In the rows, zero is written as 128.
Known rows:
postoplur: [170 106 195  60 162 145 136  85  79 194 110 139 102 159 101 163 158 213
 114 155  54 158 133 174 126 155 187 130  57]
stesku: [ 99 124  80 131 170 127  84 189 160 119 160 151 113 136 158  55 149 136
 130 141 197 119 156 151 100 178 118 174 113]
flubin: [157 107 139 135 122 144  77 116 153  62 128 149 100 132  87 103 127 153
 174 130 125 169 114 108 114 142  91 118 131]
gizes: [165 103 137 147 124 129 111 123 151  71 139 186 117 138 106 107 159 135
 182 143 102 149 118 121 102 126  94  86 139]
zarun: [145 150 125 118 167 143 130 147 123 109 124 122 121 146 134 115 125 116
 127 137 100 132 148 124 147 137 144 125  97]
robror: [162 144 110  95 105 142 161 129 128 204 104 128  70  77 104 108 134 105
 138 114 113 118  84 112 160  97 130 128 132]
briruk: [190 116 211  40 202 132 109  78  93 206 116 142 144 151 117 174 151 201
 102 162  73 171 123 157 128 137 161 132  89]
flaram: [189 115 211  40 204 131 109  76  94 207 116 142 145 150 116 173 150 201
 102 163  73 170 121 159 128 138 158 131  90]
nobrar: [ 92 102 138 172 144 162 121  97 167  97  89  98 169 140 116 166 118 121
 142 131 120 112 146 139 112 153 111  79 127]
klostom: [150  76 205  34 159 131 108  60  68 173 113 135 126 146 102 158 134 225
 116 141  64 174 122 154 131 154 172 159  78]
floplek: [115 187 117 183  51  87 155 154  92 145 159  87 135  78 148 158  77  84
 100 102 148 121  92 100 156  84 168 125 167]
kletim: [ 94 130  83 110 167 130 113 163 163 110 161 155 109 156 165  69 158 136
 134 133 178  96 187 108  78 152 132 177 139]
grake: [105  95 129 148 133 115 142 109 147  66 105 120 166 154 124 161 157 112
 136 136 119 120 130 163 124 126  95  82 120]
sobar: [139 146 122 125 156 146 138 149 120 106 123 122 109 148 131 111 126 120
 131 135  94 127 150 128 146 143 150 125  88]
taplus: [111 114  98 132 154 137 105 183 160 118 153 143 134 136 180  51 171 131
 129 123 173 115 183 118  90 154 131 180 127]
mazu: [129 107 149 164 109 147 133 116 156  78  91  88 168 161 126 157 154 124
 113 119 134 134 152 149 123 128  92 108 120]
dutel: [121 135  92 105 204 129  96 182 176 116 148 133 130 124 180  56 171 113
 133 134 169 115 168 107 100 148 137 163 127]
kugotruk: [ 95 102 137 168 143 157 120  98 164  92  90  99 168 144 116 165 124 122
 139 130 123 116 144 141 114 151 107  81 125]
skosel: [149 151 132 114 177 139 122 144 126 113 128 125 133 143 139 119 122 114
 124 139 105 135 144 120 146 131 135 127 107]

Facts:
gredran {γ=trekar, η=b}
sagrin {γ=drukotru, η=d}
limem {γ=sasoben, η=b}
viretren {η=c}
fumo {γ=stemik, η=d}
gilo {γ=gragrazek, η=b}
dubar {γ=gizes, η=g}
rafem {γ=segri, η=g}
floplek {γ=tropem, η=c}
greteza {γ=dubar, η=g}
tritre {η=a}
bodura {γ=zogru, η=a}
tetrem {γ=gilo, η=d}
mabas {η=g}
sobro {γ=tegra, η=c}
gragrazek {γ=todrok, η=a}
flastum {γ=sopal, η=d}
flasesis {γ=zogrobro, η=e}
klututak {γ=faska, η=g}
vaskin {γ=toplestol, η=a}
drisos {γ=broro, η=e}
traver {γ=skerem, η=d}
zurati {γ=bidrom, η=b}
mivom {γ=pliklin, η=e}
todrok {η=a}
tradron {γ=zadro, η=c}
stemik {γ=leme, η=d}
mosta {γ=lupla, η=g}
zuvon {γ=skosel, η=d}
brodus {γ=taplus, η=a}
brakim {γ=zarun, η=d}
lupla {γ=kibil, η=e}
ditru {γ=pastus, η=g}
teflam {γ=fliklus, η=c}
zogru {γ=stabrak, η=c}
flelen {γ=siga, η=a}
tovak {η=d}
skinis {γ=pude, η=c}
neklaton {γ=fumo, η=c}
tropem {γ=stalafler, η=b}
pude {γ=treflur, η=g}
kiten {γ=brumak, η=b}
semok {γ=klututak, η=a}
dutel {γ=goklagrum, η=b}
vigusor {γ=muza, η=c}
mami {γ=bufa, η=c}
skegim {η=f}
segri {γ=muvem, η=a}
dafivim {γ=mami, η=d}
stetus {γ=dano, η=c}
loflem {γ=rulas, η=g}
zadro {η=g}
drido {γ=brelom, η=f}
mibram {η=d}
faska {γ=flasesis, η=d}
gizes {γ=stadem, η=f}
sasoben {γ=skeskar, η=c}
dugur {γ=drukom, η=a}
dano {γ=klilok, η=g}
zifama {γ=ruklil, η=a}
ruklil {γ=flaram, η=f}
drevam {γ=skiklos, η=e}
robror {γ=kevil, η=g}
nizurer {γ=drido, η=d}
skibrik {γ=tekadak, η=a}
brane {γ=nobrar, η=b}
klufle {γ=naduker, η=a}
trogris {γ=rafem, η=d}
zopofa {γ=zifama, η=d}
nobrar {γ=stumomor, η=a}
tratraflum {γ=plabriskil, η=g}
trilaste {γ=tuma, η=g}
grake {γ=valus, η=a}
tekadak {γ=riza, η=g}
mudel {γ=niku, η=c}
siga {γ=greteza, η=a}
bibar {γ=lustu, η=b}
stabrak {γ=zurati, η=c}
drukotru {γ=brubro, η=f}
sutruder {γ=roklus, η=c}
gebek {γ=dafivim, η=a}
naduker {γ=vigusor, η=c}
botri {γ=padra, η=c}
goklagrum {γ=zuvon, η=b}
greflar {γ=bibur, η=a}
klustan {γ=doskom, η=c}
muza {γ=tidon, η=c}
bufa {γ=grake, η=g}
skista {γ=kevek, η=f}
plabriskil {γ=loflem, η=g}
klilok {γ=trabak, η=b}
treflur {γ=stuso, η=b}
mazu {γ=klufle, η=a}
kletim {γ=stetus, η=b}
bidrom {γ=brane, η=a}
moskezum {γ=fifluzin, η=d}
meveza {γ=klastoski, η=e}
leme {γ=nizurer, η=f}
loklasom {γ=klizatril, η=e}
trekar {γ=semok, η=b}
flaram {γ=briruk, η=e}
klastoski {γ=mazu, η=b}
flubin {γ=limem, η=f}
badrik {γ=stedre, η=e}
taplus {γ=gronetrem, η=b}
padra {γ=floplek, η=e}
pastus {γ=skista, η=g}
drukom {γ=postoplur, η=b}
brelom {γ=sagrin, η=g}
fliklus {γ=subu, η=d}
stesku {γ=satrar, η=b}
lustu {γ=nebin, η=b}
neskil {γ=ketri, η=g}
flastalim {γ=drotrigrir, η=a}
grito {γ=neklaton, η=b}
trabak {γ=grito, η=b}
skosel {γ=brafles, η=d}
kodam {γ=ditru, η=a}
ketri {γ=tratraflum, η=g}
toplestol {γ=dutel, η=b}
fadubran {γ=zopofa, η=b}
broro {γ=stesku, η=g}
klostom {γ=stoti, η=e}
roklus {γ=legus, η=b}
zarun {γ=robror, η=d}
kevil {γ=mivom, η=f}
droputren {γ=sobro, η=a}
vipler {γ=mudel, η=f}
drotrigrir {γ=brodus, η=b}
stoti {γ=kodam, η=b}
skeme {γ=traver, η=a}
doskom {γ=greflar, η=d}
kibil {γ=podrar, η=b}
gredel {γ=flelen, η=d}
tuma {γ=kugotruk, η=c}
stumomor {γ=tetrem, η=a}
rusaru {γ=mosta, η=a}
stedre {γ=lilo, η=a}
tidon {γ=botri, η=a}
nebin {γ=zegrun, η=d}
rulas {γ=plukuzon, η=d}
noskam {γ=truti, η=e}
truti {γ=miludris, η=c}
klazan {γ=drusel, η=e}
klizatril {γ=moskezum, η=b}
kegra {η=g}
vitom {γ=klustan, η=a}
fanok {γ=mabas, η=c}
brumak {γ=vaskin, η=e}
skotak {γ=koni, η=e}
kigron {γ=bibar, η=b}
valus {γ=neskil, η=f}
sopal {γ=sutruder, η=a}
nubri {γ=vitom, η=g}
koni {γ=pagral, η=c}
zegrun {γ=drevam, η=a}
postoplur {γ=fanok, η=e}
muvem {γ=rusaru, η=c}
briruk {γ=kiten, η=e}
pagral {γ=kliplis, η=b}
podrar {γ=satur, η=c}
stadem {γ=loklasom, η=a}
stalafler {η=g}
sobar {γ=droputren, η=d}
temis {γ=kegra, η=a}
satur {γ=meveza, η=f}
pliklin {γ=sobar, η=a}
gronetrem {γ=skinis, η=e}
zogrobro {γ=gredel, η=g}
bibur {γ=drisos, η=c}
tegra {γ=noskam, η=c}
skeskar {γ=nubri, η=a}
bestu {γ=brakim, η=f}
kevek {γ=flubin, η=a}
skiklos {γ=tovak, η=a}
riza {γ=troklifler, η=f}
kliplis {γ=badrik, η=c}
satrar {γ=kigron, η=d}
sifel {η=b}
niku {η=g}
skerem {γ=fadubran, η=e}
plukuzon {γ=temis, η=c}
subu {γ=klostom, η=d}
lilo {γ=teflam, η=e}
brafles {γ=bestu, η=c}
stuso {γ=trogris, η=a}
kugotruk {γ=bodura, η=a}
drusel {γ=skeme, η=d}
brubro {γ=vipler, η=a}
miludris {γ=dugur, η=e}
fifluzin {γ=gebek, η=f}
legus {η=a}
troklifler {γ=kletim, η=a}

Rows:
No name comes twice in this set of rows, the named rows included.
[191 116 157 165  98 161 102 131 159  83 125 152 119 147 107 104 155 148
 158 124 120 164 145 106 101 126  92 114 139]	satur
[172 118 142 148 127 151  97 121 162  78 129 160 106 139  96 110 144 143
 171 136 116 154 129 105 104 134  96 100 138]	skegim
[101 102 130 141 131 129 109 107 150  62  95  88 148 151 103 157 126 130
 124 130 147 140 122 161 137 146  86 108 110]	skeskar
[ 95  99  83 121 168 108 115 179 152 105 164 176 138 131 183  51 180 121
 148 136 156 103 164 134  90 151 133 157 127]	klizatril
[123 205 106 160  92  83 154 158 104 140 151  72 120  69 144 158  81  67
 106 113 139 121  79  94 166  82 181 107 157]	brafles
[ 88 104  87 110 165 123  81 173 154  99 153 140 117 124 163  48 147 138
 137 126 181 123 160 125 102 169 128 189 117]	limem
[163  82 198  58 163 115 136  77  69 193 128 179 140 157 114 167 163 206
 120 162  54 157 121 186 121 143 166 123  79]	loklasom
[169 108 197  70 167 135 112  86  80 208 124 157 119 161  95 170 139 220
 102 165  87 168 118 197 127 165 155 134  69]	drevam
[137 121 120 120  95 156 145 110 127 226 110 151 101  72 106 114 102 119
 148 112 119 107  91 107 143 113 121 129 154]	trilaste
[ 99 201 101 161  66  82 166 135  94 140 166  97 112  99 132 175  64  89
 103 112 156 102  97  89 143  81 166 124 182]	stetus
[ 95  88 137 126 128 132 119  92 148  49  88  80 157 145 115 154 133 126
 133 116 123 134 135 129 129 132 102 115 122]	stedre

Now the same objects, written a new way:
Known rows:
greteza: [ 38 114  64 151  96  40 108 126 138 120 128 112 175 100 133 120 147 140
 139 193  71 114 141  92 120 113 121  37 159 135 131 107 150 159 125 109
 134 102 213 129 137]
gebek: [180 107 105 130 126 144 144 122 112 138 122 133 135 118 145 126 147 150
  96 123 154 141 127 132 121 101 142 142  86 144 118 124 120 149 128 116
 118 113  95 139 138]
dafivim: [ 49 158 182 100 172 137 120 130 152 109 196 132 106 160  87 123  94  67
 164 127 146  94 121 150 138 171 111 173 133 126 143 137 139 115 130 168
 129 159  93 129 103]
sobro: [130 132 193 100 116 139 171 108 146 143  74  90  82 126 112 138 132 153
  84 105  88 161 118 141 117 179 125 178  82 129 160 222 173 128 114 127
  32 125 145 153 187]
tegra: [131 132 191  97 116 140 171 108 146 144  75  90  81 124 113 138 132 152
  83 105  87 160 119 141 118 180 126 177  81 129 160 222 175 127 115 126
  32 125 144 155 188]
noskam: [104 140 146 108 115 116 108 138 124 144  89 120 111 124 125 136 128 135
 163 128 100 124 131 121 138 156 112  98 185  94 118 116 154  94 116 123
  95 144 166 131 158]
riza: [141 129 139 129 167 191 124 139 152 129 141 170 130  98 140 127 129 126
 134 107 139 140 124 142 149  98 115 126 149 112 112 100 156 128 159 106
 158 135  86 111 110]
kibil: [186 119  80 132 130 145 108 144  98 133 160 146 140 139 161 134 119 115
 162 107 178 130 134 123 140  93 135 114 147 129  93  70  88 111 133 115
 193 149 109 106 105]
zopofa: [ 67 165 190 134 167 142 122 130 161  92 188 136 113 168  82 121  90  62
 152 121 130 100 122 147 131 159 112 173 133 130 154 145 116 116 135 166
 171 148 106 118  73]
kugotruk: [194 114  88 126 106 136 151 117  90 127 131 125 140 122 145 132 149 146
  80 144 164 119 125 132 117 111 149 149 110 141 140 118  99 141 129 122
 107 114  87 137 151]
mosta: [ 38 106  68 145 106  31  95 125 131 127 130 119 177  95 139 120 134 160
 148 196  96 121 142  88 134 121 135  48 146 143 131 122 136 161 125 136
 132 106 221 106 116]
klizatril: [185 125  84 136 132 147 110 146  95 131 154 147 138 139 150 131 132 105
 157 109 170 120 132 128 131  91 127 111 156 122  92  51  96 113 122 103
 178 144 102 129 116]
sutruder: [132 141 218 132 131 151 168 116 156 135  52 107  84 130  85 124 147 140
  77  95  65 161 118 147  99 162 113 174  77 125 151 203 172 134  97 113
  51 106 143 183 171]
skibrik: [176 106 119 145 143 157 149 126 131 133 126 140 135  99 151 129 148 147
  95 100 132 172 127 131 123  90 126 137  82 150 126 137 138 159 121  83
 141 110 135 136 131]
valus: [140 128 135 112 158 177 113 137 125 135 136 170 132 115 131 121 128 138
 138 133 175 106 124 144 150 112 133 137 147 107 108  88 131 119 156 149
 137 133  52 114 106]
pagral: [149 114 112 109 141 144 119 150  72 126 168 160 149 151 160 138 137 126
 150 129 205 124 134 127 135 100 106 125 153 124 119  54  68  98 117 103
 213 133 134 135 126]
traver: [ 68 166 191 138 168 142 122 130 161  90 188 138 115 167  81 121  90  61
 151 120 129 100 122 147 129 158 111 174 133 131 157 146 112 115 134 167
 175 147 110 118  69]
skista: [139 128 129 108 147 179 129 135 123 126 148 161 135 119 141 131 129 133
 126 137 170 111 124 143 148 113 123 136 160 107 126  91 129 113 165 130
 152 135  65 111 123]
gredel: [ 62 165 163 110 156 148 141 126 167  96 207 115 104 156  97 134  96  44
 150 117 111 104 120 149 131 162 101 160 153 125 156 143 157 116 143 128
 144 163 106 127 122]

Rows:
No name comes twice in this set of rows, the named rows included.
[148 136 200 123 113 139 169 108 145 130  69  95  90 134 110 135 125 155
  75 107  87 158 119 138 113 175 133 183  79 134 169 232 140 125 119 141
  62 117 150 138 158]	sasoben
[ 67 157 173 107 176 133 117 125 147 105 210 131 107 129 100 134  85  73
 159 122 145 113 120 146 154 175 119 179 143 138 163 154 142 122 126 160
 116 168 129 103  97]	trogris
[217 133  57 150 120 143 101 139  98 133 150 137 133 132 147 129 123  96
 159 105 158 109 132 126 132  92 152 108 164 124  83  54  98 119 126 120
 150 152  76 114 104]	stesku
[ 26 108  88 157 122  43  97 131 150 127 120 130 174  89 130 114 146 151
 149 180  74 135 142  92 127 107 116  39 138 141 123 113 157 168 115 108
 145  98 235 128 117]	tekadak
[166 117  81 124 113 151 119 145 119 137 152 130 138 186 164 129 113 107
 171 105 175 120 137 122 127  86 132  99 129 120  69  73  82  99 164 126
 239 146  71 112 109]	tropem
[169 114 112 134 136 156 146 128 120 142 109 137 130 118 126 117 165 131
  97 113 134 135 126 140 107  91 127 130  88 133 102 100 148 155 113  92
 104 105  78 179 156]	legus
[ 19 105  81 145 117  43  92 131 154 140 113 122 168 106 127 108 142 150
 164 180  80 122 143  92 126 108 127  33 127 135  96 111 163 166 126 130
 135 102 196 132 122]	niku
[167 119  69 100 132 144 111 144  87 147 165 138 130 131 158 136 136 106
 166 114 182 115 132 130 138 102 125 108 162 117  83  42 127 112 119  98
 135 156  86 140 154]	drukom
[ 24 107  87 155 121  43  96 131 149 130 121 128 174  91 130 113 145 151
 152 179  75 135 142  92 127 106 117  38 137 139 118 114 158 167 117 112
 142  99 227 129 118]	dano
[196 114 114 160 124 148 145 123 119 124 114 139 141 125 139 123 142 145
  87 116 142 146 128 130 114  91 144 143  84 148 128 131  95 150 130 120
 156 103 106 131 109]	zifama
[169 142 182 135 104 138 163 105 154 132  65  88  86 128 104 133 121 146
  78 100  73 154 119 137 113 173 146 178  83 135 159 230 151 132 121 145
  44 122 135 132 151]	bibur
[ 43 116  60 154  93  41 113 125 143 117 131 108 174 100 135 122 148 133
 135 189  62 117 141  92 117 111 118  34 165 134 136 109 155 159 128  98
 137 103 218 127 140]	zogrobro
[143 130 126 111 146 179 127 134 126 126 146 159 134 117 140 130 128 130
 128 135 164 109 124 142 148 112 127 135 161 106 124  92 131 115 166 131
 146 136  63 109 122]	flubin
[195 111  88 134 115 142 146 119 111 134 125 124 135 116 147 128 143 143
  93 124 148 137 126 130 121 102 151 139  95 145 120 126 121 150 134 116
 112 119  90 131 138]	vitom
[198 130  98 167 133 148 105 148  99 118 144 159 148 148 141 124 127 108
 150 104 166 123 133 125 125  82 132 117 148 127  99  58  63 112 120 117
 215 131 110 119  79]	fadubran

Now the same objects, written a new way:
Known rows:
ketri: [135 127 126 118 175 136 133 132 111 135 136 131 130 100 132 106 151 108
 119 126 120 137 107  56 107 102 125 118 122 141 139  97 135  90  97 127
 105 122]
pagral: [122 155 134 107 149 173 130 115 116 121 126 113 122 144 136 140 120 145
 161 147 118 133 108 154  99 129 118 123 130 132 125 108 150  95 156 118
 115 128]
bibar: [133 125 130  92 127 195 136 124 119 129 141 114 123 153 143 128 112 140
 162 136 135 118 111 183  70 134 123 116 129 100 106 131 158  88 147 144
 102 131]
lilo: [130 138 129 136 200 101 137 140 112 133 136 126 133 100 114 119 145 100
 101 135 105 127 114  99 159 122 137 137 126 128 168  87 115 134  94 128
 131 119]
grake: [133 136 130 132  88 124 132 120 147 115 113 131 130 122 137 137 132 152
 145 114 130  96 133  90  83 121 133 131 134 159 130 137 137 142 137 123
 140 132]
gredran: [123 144 132 107 138 177 129 116 117 124 128 117 122 145 141 135 120 144
 161 139 125 133 109 150  90 124 116 119 129 129 117 116 154  85 152 119
 110 129]
sasoben: [132 135 133 117 140 159 137 135 128 131 131 113 142 143 133 137 105 115
 125 150 119 100 106 159 113 142 130 130 129 110 136 126 131 145 122 150
 139 130]
sobro: [127 137 123 153 147 151 144 127 129 144 129 112 141 128 136 127 103 123
 114 111 128 136 114 138 145 123 109 112 140 109 144 132 121  98 160 106
 139 137]
tetrem: [126 124 124 124  74 109 107 136 145 142 110 140 124 115 114 131 133 130
 111 119 130 137 150 150 176 142 117 136 129 101 121 149 117 182 123 164
 160 128]
vaskin: [113 130 130 120 126 113 142 122 137 117 120 123 112 157 124 146 129 130
 153 127 150 110 148 125 106 117 146 134 134 138 127 136 109 146 140 117
 146 138]
sobar: [131 130 113 149  88 107 120 132 149 148 115 130 126 104 112 122 125 135
 104  93 133 156 159 157 199 141 104 126 140  75 136 149 103 153 159 150
 166 133]
mabas: [147 135 121 172 188 105 108 121 107 110 154 135 136 120 141 114 132  99
 143 139 129 167 135 120 147 110 128 120 118 144 136 110 114  54  73 120
 103 108]
fifluzin: [151 123 116 130  22  86 118 122 165 102 106 140 127 104 114 109 155 156
 114 125 132 124 169   7 141 142 133 138 120 159 105 144 107 175 136 156
 140 124]
sifel: [136 155 128 145 139 155 104 105 118 103 136 124 130 153 152 141 110 139
 183 147 132 154 130 173 108 123 117 119 124 144 114 126 140  55 124 119
 110 117]
vipler: [140 115 121 147  40  71 116 129 148  99 119 134 123 121 107 112 144 150
 108 135 136 132 177  80 174 159 139 140 121 143  99 152 102 182 147 143
 123 125]
pude: [126 110 127 114 203 135 138 130 107 142 148 134 129 118 124 110 143 108
 110 126 118 159  96 102 129 113 129 124 119 128 138  98 139  91 116 111
 100 125]
mibram: [140 133 119 163  73  88  82 124 148 120 117 148 132 122 126 136 123 126
 133 126 136 157 171 168 191 140 118 137 124 114 118 159 102 150  93 166
 161 115]
vitom: [142 120 130 122 105 131 144 130 142 112 135 117 129 145 126 136 114 143
 144 129 132  85 134 178  90 152 146 138 134 107 127 143 133 161 143 151
 134 132]
tekadak: [126 122 129 127 185 129 134 137 100 136 145 126 127 110 128 108 143 104
 115 132 121 140 112 105 128 114 128 118 123 130 135 102 133  96 105 116
  94 123]

Rows:
No name comes twice in this set of rows, the named rows included.
[140 119 109 142  65  74 136 123 155 106 119 126 118 127  99 111 144 145
 112 120 147 150 182  66 184 147 136 134 128 121 113 145  80 161 168 140
 143 131]	bestu
[124 129 115 135  93 106 119 133 148 146 112 132 119 115 110 128 130 125
 112 103 140 153 161 151 191 134 110 129 137  81 131 147  97 161 144 155
 170 134]	brakim
[133 117 126 133 168 115 135 141 117 146 136 136 133  93 127 109 151 100
 101 114 122 123 117  67 129 104 133 125 125 133 151 106 126 113  83 127
 119 122]	flasesis
[114 143 139 121 124 168 120 124 102 125 130 116 120 141 144 134 118 144
 156 143 126 125 116 173 100 129 117 114 130 140 107 126 160  94 146 106
  93 130]	kletim
[123 144 132 105 136 178 129 116 118 126 127 117 123 143 142 135 121 145
 161 138 125 132 108 144  88 123 116 118 129 132 118 116 155  87 151 119
 111 129]	trekar
[128 171 136 107 160 169 131 114 117 111 124 108 125 144 129 145 119 145
 164 162 103 127 104 162 108 141 120 133 130 129 137  92 144 113 157 129
 126 125]	stoti
[128 130 131 135 103 119 136 123 141 116 121 127 127 134 131 138 125 149
 142 118 131 103 135 129  99 131 136 133 134 145 129 139 133 144 146 118
 137 133]	semok
[116 123 132 141  58  98  96 145 130 141 111 139 123 109 119 130 132 130
 105 123 130 126 157 172 184 148 117 132 130 109 108 159 124 192 116 149
 140 128]	sagrin
[121 157 137 130 155 142 131 128 126 126 118 115 141 135 130 145 112 119
 122 153 106 116 104 132 138 135 124 134 130 138 149 110 124 146 131 124
 148 129]	teflam
[108 144 132  86 157 174 134 117 114 125 124 116 107 167 136 144 128 126
 174 149 143 135 122 137  88 108 127 120 127 133 113 114 133  90 138 120
 121 134]	kiten
[123 124 124 116  77 109 108 136 145 142 110 140 121 119 114 133 135 125
 113 122 133 135 153 148 172 139 120 137 128 101 120 149 113 184 118 164
 162 128]	drusel
[144 134 118 171  73  84  78 123 149 116 120 149 133 124 128 137 121 123
 137 128 139 157 175 174 192 141 118 136 123 114 116 162 100 143  87 167
 160 112]	tovak
[132 131 125 155 113 115 145 121 140 119 127 120 129 130 127 135 117 151
 135 105 132 118 138 147 121 135 129 128 140 125 138 140 126 130 172 107
 138 136]	dugur
[113 146 128  98 159 173 139 115 116 129 127 113 110 159 135 140 122 130
 170 138 142 142 123 142  97 110 120 116 132 123 119 114 131  78 154 115
 122 135]	goklagrum

